Here is a tiny trained network, its code and every weight. The questions are about switching its units off for an input and a target symbol, where a switched-off unit gives its printed mean instead of its output.

import numpy as np


def w(rows, s, z=0):
    codes = np.array(rows[::2]) - 128.0
    scale = np.full(codes.shape[1], s)
    scale[-1] = z or s
    return codes * scale


def norm(h):
    return h / np.sqrt((h * h).mean(-1, keepdims=True) + 1e-5)


def f(y):
    return np.maximum(y, 0)


def softmax(a):
    e = np.exp(a - a.max(-1, keepdims=True))
    return e / e.sum(-1, keepdims=True)


def log_softmax(a):
    a = a - a.max(-1, keepdims=True)
    return a - np.log(np.exp(a).sum(-1, keepdims=True))


def net(x, mask):
    ids = ['αβγδεηθλμξστφψω'.index(c) for c in x.split()]
    T = len(ids)
    res = E[ids] + P[:T]
    r = norm(res)
    for j in range(2):
        rows = slice(2 * j, 2 * j + 2)
        q, k, v = (r @ M[0][rows].T for M in (Q, K, V))
        z = softmax(np.where(np.tri(T) > 0, q @ k.T / 2**0.5, -1e9)) @ v
        o = O[0][rows]
        res = res + np.where(mask[j], z, o[:, -1]) @ o[:, :-1]
    y = f(norm(res) @ A[0][:, :-1].T + A[0][:, -1])
    res = res + np.where(mask[2:14], y, B[0][:, -1]) @ B[0][:, :-1]
    return log_softmax(norm(res)[-1] @ U[:, :-1].T + U[:, -1])


Q, K, V, O, A, B = {}, {}, {}, {}, {}, {}
E = w([
[135,136,101],'α',
[183,170,8],'β',
[115,240,154],'γ',
[121,228,141],'δ',
[146,226,130],'ε',
[139,211,125],'η',
[131,225,137],'θ',
[136,217,151],'λ',
[189,180,73],'μ',
[127,207,128],'ξ',
[195,42,2],'σ',
[144,191,113],'τ',
[92,75,64],'φ',
[136,235,156],'ψ',
[125,226,129],'ω',
],0.00094)
P = w([
[132,115,163],'0',
[64,165,3],'1',
[190,158,135],'2',
[63,146,23],'3',
[200,166,127],'4',
[73,137,44],'5',
[207,177,122],'6',
[73,127,34],'7',
[213,179,118],'8',
[74,126,63],'9',
[212,177,113],'10',
[70,122,53],'11',
[216,177,112],'12',
[66,112,53],'13',
],0.0034)
Q[0] = w([
[44,67,147],'head 0',
[255,136,104],'head 0',
[150,117,161],'head 1',
[151,113,187],'head 1',
],0.01)
K[0] = w([
[124,203,3],'head 0',
[162,12,225],'head 0',
[102,72,189],'head 1',
[109,64,177],'head 1',
],0.0059)
V[0] = w([
[193,253,173],'head 0',
[249,111,72],'head 0',
[201,31,170],'head 1',
[121,129,71],'head 1',
],0.0042)
O[0] = w([
[7,157,142,148],'head 0',
[100,72,254,249],'head 0',
[172,188,106,12],'head 1',
[72,122,164,248],'head 1',
],0.0044,0.0012)
A[0] = w([
[241,147,148,153],'neuron 0',
[201,167,48,131],'neuron 1',
[176,33,59,145],'neuron 2',
[55,190,58,98],'neuron 3',
[167,227,233,133],'neuron 4',
[90,171,163,52],'neuron 5',
[66,224,135,92],'neuron 6',
[68,152,129,113],'neuron 7',
[30,158,128,93],'neuron 8',
[54,254,77,4],'neuron 9',
[168,189,100,138],'neuron 10',
[56,154,129,98],'neuron 11',
],0.0037,0.0032)
B[0] = w([
[101,108,74,207],'neuron 0',
[62,161,162,195],'neuron 1',
[127,129,182,205],'neuron 2',
[190,169,222,250],'neuron 3',
[110,64,91,199],'neuron 4',
[118,108,89,133],'neuron 5',
[153,79,152,188],'neuron 6',
[153,135,65,190],'neuron 7',
[112,130,39,219],'neuron 8',
[136,151,253,180],'neuron 9',
[104,134,144,183],'neuron 10',
[118,132,68,190],'neuron 11',
],0.0044,0.0023)
U = w([
[52,224,10,186],'α',
[16,17,82,203],'β',
[120,157,185,127],'γ',
[124,150,152,66],'δ',
[128,141,146,59],'ε',
[231,18,151,252],'η',
[121,156,156,84],'θ',
[255,195,35,132],'λ',
[127,158,155,79],'μ',
[128,138,147,54],'ξ',
[124,154,163,103],'σ',
[69,54,220,69],'τ',
[121,152,158,77],'φ',
[128,151,149,64],'ψ',
[127,152,161,75],'ω',
],0.0091,0.0029)

Each question gives the input, a string of symbols that net reads in full, and the target symbol t.
The units are the heads (2 rows each of Q, K, V and O) and the neurons (one row each of A and B). Each row of codes is followed by its name. A weight is (code - 128) times the scale printed after its matrix; where a second scale follows, it is the last column's (O, A, B and U).
mask holds one flag per unit, heads first, then neurons. A switched-off unit (its flag False) gives its mean, the last column of its rows in O or B, instead of its output. The means were averaged over made-up inputs and are rounded, as every weight is.
A unit's drop is (log p(t) with every unit on - log p(t) with that unit switched off) / (log p(t) with every unit on - log p(t) with every unit switched off).
most important unit: the unit with the biggest drop
top k neurons: the k neurons with the biggest drops, biggest first
heads that matter: for each layer, one digit per head in row order, 1 if its drop is at least 0.15 and else 0, layers parted by /
drop when u is switched off: that unit's drop, to one decimal
input φ φ τ δ η τ θ, target λ: heads that matter -> 10
input φ ψ σ, target λ: heads that matter -> 10
input μ ε φ σ θ σ γ φ σ τ φ, target β: heads that matter -> 00
input μ μ α α θ τ σ σ φ σ τ, target β: most important unit -> neuron 4
input α φ σ α τ δ φ, target α: heads that matter -> 10
input μ ξ φ μ μ σ τ σ σ σ β, target β: heads that matter -> 10
input φ σ ξ, target λ: heads that matter -> 10
input σ α ω σ σ η λ, target η: heads that matter -> 10
input μ ω σ σ φ φ σ τ σ σ μ θ ψ, target β: top 2 neurons -> [neuron 4; neuron 3]
input α β σ α φ σ σ λ β, target α: top 3 neurons -> [neuron 1; neuron 3; neuron 0]
input α μ γ, target α: heads that matter -> 11
input μ φ ω, target β: top 2 neurons -> [neuron 4; neuron 3]
input α θ σ, target α: drop when neuron 1 is switched off -> 0.2
input σ λ σ ε γ σ φ τ τ, target η: drop when head 0 is switched off -> 1.6
input σ σ σ μ σ ε μ τ φ μ γ α η, target η: drop when head 1 is switched off -> 0.0
input σ φ α σ σ σ α, target η: drop when head 0 is switched off -> 1.9
input σ φ σ λ α ξ ξ, target η: top neuron -> [neuron 4]
